Below is a small trained network, with its code and all its weights. Each question gives an input and a target symbol and asks what happens when units are switched off, that is, made to give their printed mean instead of their output.

import numpy as np


def w(rows, s, z=0):
    codes = np.array(rows[::2]) - 128.0
    scale = np.full(codes.shape[1], s)
    scale[-1] = z or s
    return codes * scale


def f(y):
    return np.maximum(y, 0)


def softmax(a):
    e = np.exp(a - a.max(-1, keepdims=True))
    return e / e.sum(-1, keepdims=True)


def log_softmax(a):
    a = a - a.max(-1, keepdims=True)
    return a - np.log(np.exp(a).sum(-1, keepdims=True))


def net(x, mask):
    ids = ['αβδεζηθλμξπστφψω'.index(c) for c in x.split()]
    T = len(ids)
    res = E[ids] + P[:T]
    q, k, v = (res @ M[0].T for M in (Q, K, V))
    z = softmax(np.where(np.tri(T) > 0, q @ k.T / 4**0.5, -1e9)) @ v
    res = res + np.where(mask[0], z, O[0][:, -1]) @ O[0][:, :-1]
    y = f(res @ A[0][:, :-1].T + A[0][:, -1])
    res = res + np.where(mask[1:9], y, B[0][:, -1]) @ B[0][:, :-1]
    return log_softmax(res[-1] @ U[:, :-1].T + U[:, -1])


Q, K, V, O, A, B = {}, {}, {}, {}, {}, {}
E = w([
[100,63,95,135,172,129,194,118,182,58,91,97],'α',
[110,76,77,149,173,159,177,196,158,199,152,83],'β',
[98,185,164,123,98,133,167,181,117,173,177,118],'δ',
[189,57,104,201,49,180,120,119,164,78,183,106],'ε',
[73,172,169,78,110,113,120,129,104,141,40,125],'ζ',
[200,139,109,185,70,127,45,169,111,160,129,113],'η',
[43,144,101,135,202,75,130,98,98,106,111,216],'θ',
[64,120,134,88,153,131,164,93,188,80,133,149],'λ',
[131,74,73,162,165,100,142,168,99,70,73,115],'μ',
[158,141,129,105,90,47,145,50,114,172,64,110],'ξ',
[212,186,113,75,62,150,98,150,164,106,128,128],'π',
[88,92,145,156,70,150,120,79,99,74,70,119],'σ',
[155,179,114,119,79,90,141,128,54,148,174,202],'τ',
[118,172,247,143,49,106,58,134,71,86,101,135],'φ',
[126,116,62,145,193,166,62,180,249,126,177,161],'ψ',
[75,88,182,152,102,174,49,139,175,95,154,135],'ω',
],0.012)
P = w([
[78,21,153,60,49,84,184,222,180,184,147,243],'0',
[63,155,105,234,60,123,171,169,229,254,90,80],'1',
[77,64,53,58,58,66,99,194,134,123,206,74],'2',
[184,58,182,116,184,203,134,111,122,212,101,217],'3',
[139,160,152,204,104,128,158,165,230,112,93,84],'4',
[76,84,38,65,86,71,85,161,121,106,207,35],'5',
[166,72,178,152,177,224,120,107,82,209,134,188],'6',
[170,195,141,198,111,94,192,138,136,98,67,68],'7',
[98,107,34,75,95,101,62,168,118,104,221,27],'8',
[173,101,154,150,200,228,103,95,72,189,129,157],'9',
[176,188,153,195,128,83,200,109,114,57,76,77],'10',
[75,103,42,62,110,86,73,184,122,103,240,57],'11',
[171,139,130,156,219,212,90,65,50,164,159,105],'12',
[190,201,164,167,104,31,217,98,69,67,24,82],'13',
],0.0078)
Q[0] = w([
[197,173,178,172,161,219,209,157,151,152,51,223],'h0',
[227,92,208,234,227,250,190,84,126,194,21,222],'h0',
[174,162,168,226,166,203,242,137,117,132,113,239],'h0',
[23,203,52,126,59,2,125,175,190,78,131,34],'h0',
],0.0066)
K[0] = w([
[189,206,89,95,213,220,128,26,56,157,133,59],'h0',
[106,182,99,121,255,211,85,44,67,70,168,18],'h0',
[124,189,115,160,176,168,138,28,40,147,117,55],'h0',
[83,56,89,75,52,17,157,108,198,205,64,183],'h0',
],0.0076)
V[0] = w([
[249,152,28,193,145,33,155,246,46,229,190,196],'h0',
[25,201,134,21,221,36,233,96,37,218,91,129],'h0',
[143,239,211,3,113,153,76,179,144,165,176,119],'h0',
[57,42,32,65,226,172,180,210,207,99,250,143],'h0',
],0.0075)
O[0] = w([
[199,88,41,227,156,91,189,189,25,185,161,230,129],'h0',
[52,226,83,135,183,176,133,63,30,120,82,62,202],'h0',
[140,215,218,113,255,82,92,169,101,200,240,59,198],'h0',
[200,63,143,178,220,197,105,25,121,104,113,96,246],'h0',
],0.0092,0.0013)
A[0] = w([
[175,162,187,236,165,150,121,98,214,177,72,96,209],'n0',
[125,106,57,13,94,155,113,95,57,146,159,204,164],'n1',
[232,140,180,70,164,90,104,30,230,255,129,110,102],'n2',
[199,136,158,182,109,169,177,235,119,49,61,50,4],'n3',
[126,194,210,180,143,101,132,147,147,15,146,172,118],'n4',
[176,65,164,200,143,178,182,122,130,162,10,166,219],'n5',
[195,31,146,94,171,197,89,127,168,95,102,134,147],'n6',
[153,117,211,96,70,203,238,127,201,184,62,242,191],'n7',
],0.0055,0.0034)
B[0] = w([
[28,182,81,173,92,93,193,133,130,168,184,145,232],'n0',
[45,71,79,181,82,159,97,145,94,126,64,141,173],'n1',
[12,83,102,177,153,89,77,81,119,37,201,149,232],'n2',
[1,93,74,199,168,102,116,136,58,142,242,142,152],'n3',
[143,149,85,232,124,97,213,130,164,132,71,120,164],'n4',
[132,154,50,134,178,76,79,190,161,140,50,58,243],'n5',
[199,113,135,96,122,88,165,22,157,182,100,122,254],'n6',
[56,180,106,78,160,159,161,113,17,136,172,83,217],'n7',
],0.0078,0.0067)
U = w([
[217,206,129,91,75,68,200,76,178,129,71,85,205],'α',
[172,124,139,153,147,165,140,113,115,210,105,85,87],'β',
[151,128,188,150,198,184,183,106,47,180,186,95,81],'δ',
[150,63,115,64,68,102,180,97,110,167,152,126,66],'ε',
[102,144,140,47,189,139,44,146,95,179,122,64,99],'ζ',
[105,62,127,123,109,102,97,186,146,173,119,170,125],'η',
[97,131,109,178,170,223,68,115,85,86,106,164,24],'θ',
[111,121,153,122,146,194,135,40,80,129,158,117,97],'λ',
[121,67,109,124,126,144,73,166,146,103,63,140,176],'μ',
[2,164,55,197,70,125,147,149,158,145,147,139,143],'ξ',
[130,93,151,80,190,85,107,156,85,86,191,142,212],'π',
[94,74,118,50,57,158,78,149,162,111,98,111,160],'σ',
[105,95,113,162,144,179,157,112,42,147,167,181,4],'τ',
[101,180,122,129,100,28,163,178,204,112,122,85,169],'φ',
[150,133,150,147,157,77,97,80,150,183,120,184,67],'ψ',
[70,45,204,139,95,101,88,114,151,142,136,129,90],'ω',
],0.0066,0.0037)

Each question gives the input, a string of symbols that net reads in full, and the target symbol t.
The units are the heads (4 rows each of Q, K, V and O) and the neurons (one row each of A and B). Each row of codes is followed by its name. A weight is (code - 128) times the scale printed after its matrix; where a second scale follows, it is the last column's (O, A, B and U).
mask holds one flag per unit, heads first, then neurons. A switched-off unit (its flag False) gives its mean, the last column of its rows in O or B, instead of its output. The means were averaged over made-up inputs and are rounded, as every weight is.
A unit's drop is (log p(t) with every unit on - log p(t) with that unit switched off) / (log p(t) with every unit on - log p(t) with every unit switched off).
The circuit of an input: a set's keep is (log p(t) with only the set's units on - log p(t) with every unit switched off) / (log p(t) with every unit on - log p(t) with every unit switched off). Starting from all 9 units, units are removed one at a time, each time the one whose removal leaves the highest keep (on an exact tie, the one counted first), for as long as the keep stays at least 0.8.
circuit, biggest first: the units of the circuit, biggest drop first
most important unit: the unit with the biggest drop
k most important neurons: the k neurons with the biggest drops, biggest first
drop of u: that unit's drop, to one decimal
input φ ξ ξ λ π φ ω λ τ λ ω, target φ: circuit, biggest first -> (h0 n4)
input ε ζ ξ ζ φ ζ, target ε: circuit, biggest first -> (h0 n6)
input β ξ λ θ ζ ξ λ τ ξ ξ σ π λ ε, target ξ: most important unit -> n3
input π θ β η π π θ μ φ δ ω ψ τ, target τ: circuit, biggest first -> (h0 n5)
input λ ξ ξ μ σ τ α ψ λ ω φ, target ξ: 2 most important neurons -> (n3 n6)
input μ ω ζ, target μ: 3 most important neurons -> (n5 n1 n0)
input δ ξ β λ, target λ: 3 most important neurons -> (n6 n2 n7)
input θ δ ζ ε δ ξ μ θ ξ, target θ: 2 most important neurons -> (n6 n1)
input α λ ω ξ ω ξ, target α: circuit, biggest first -> (h0 n6)
input ξ μ φ λ σ π λ ω φ ψ, target ψ: circuit, biggest first -> (n6 h0)
input τ ω π π, target π: circuit, biggest first -> (h0 n2)
input μ η ψ ξ ξ φ φ ξ λ, target μ: 3 most important neurons -> (n5 n1 n0)
input λ μ θ ζ μ σ ψ ξ π λ ξ λ ε, target ε: circuit, biggest first -> (h0 n6)
input σ δ δ η σ ζ ξ ξ ζ ζ, target ζ: most important neuron -> (n0)
input λ λ α μ, target μ: 2 most important neurons -> (n5 n1)
input β ξ λ ε π, target ξ: 3 most important neurons -> (n3 n6 n7)
input η δ ω ξ δ ξ φ τ ξ ξ, target ξ: 2 most important neurons -> (n6 n1)
input π ξ φ ψ, target ψ: 3 most important neurons -> (n6 n5 n2)
input μ ξ λ ψ λ ξ λ λ ε σ, target σ: drop of h0 -> 0.8
input π λ ψ ξ α λ ξ ζ ξ π ξ λ, target π: circuit, biggest first -> (h0)
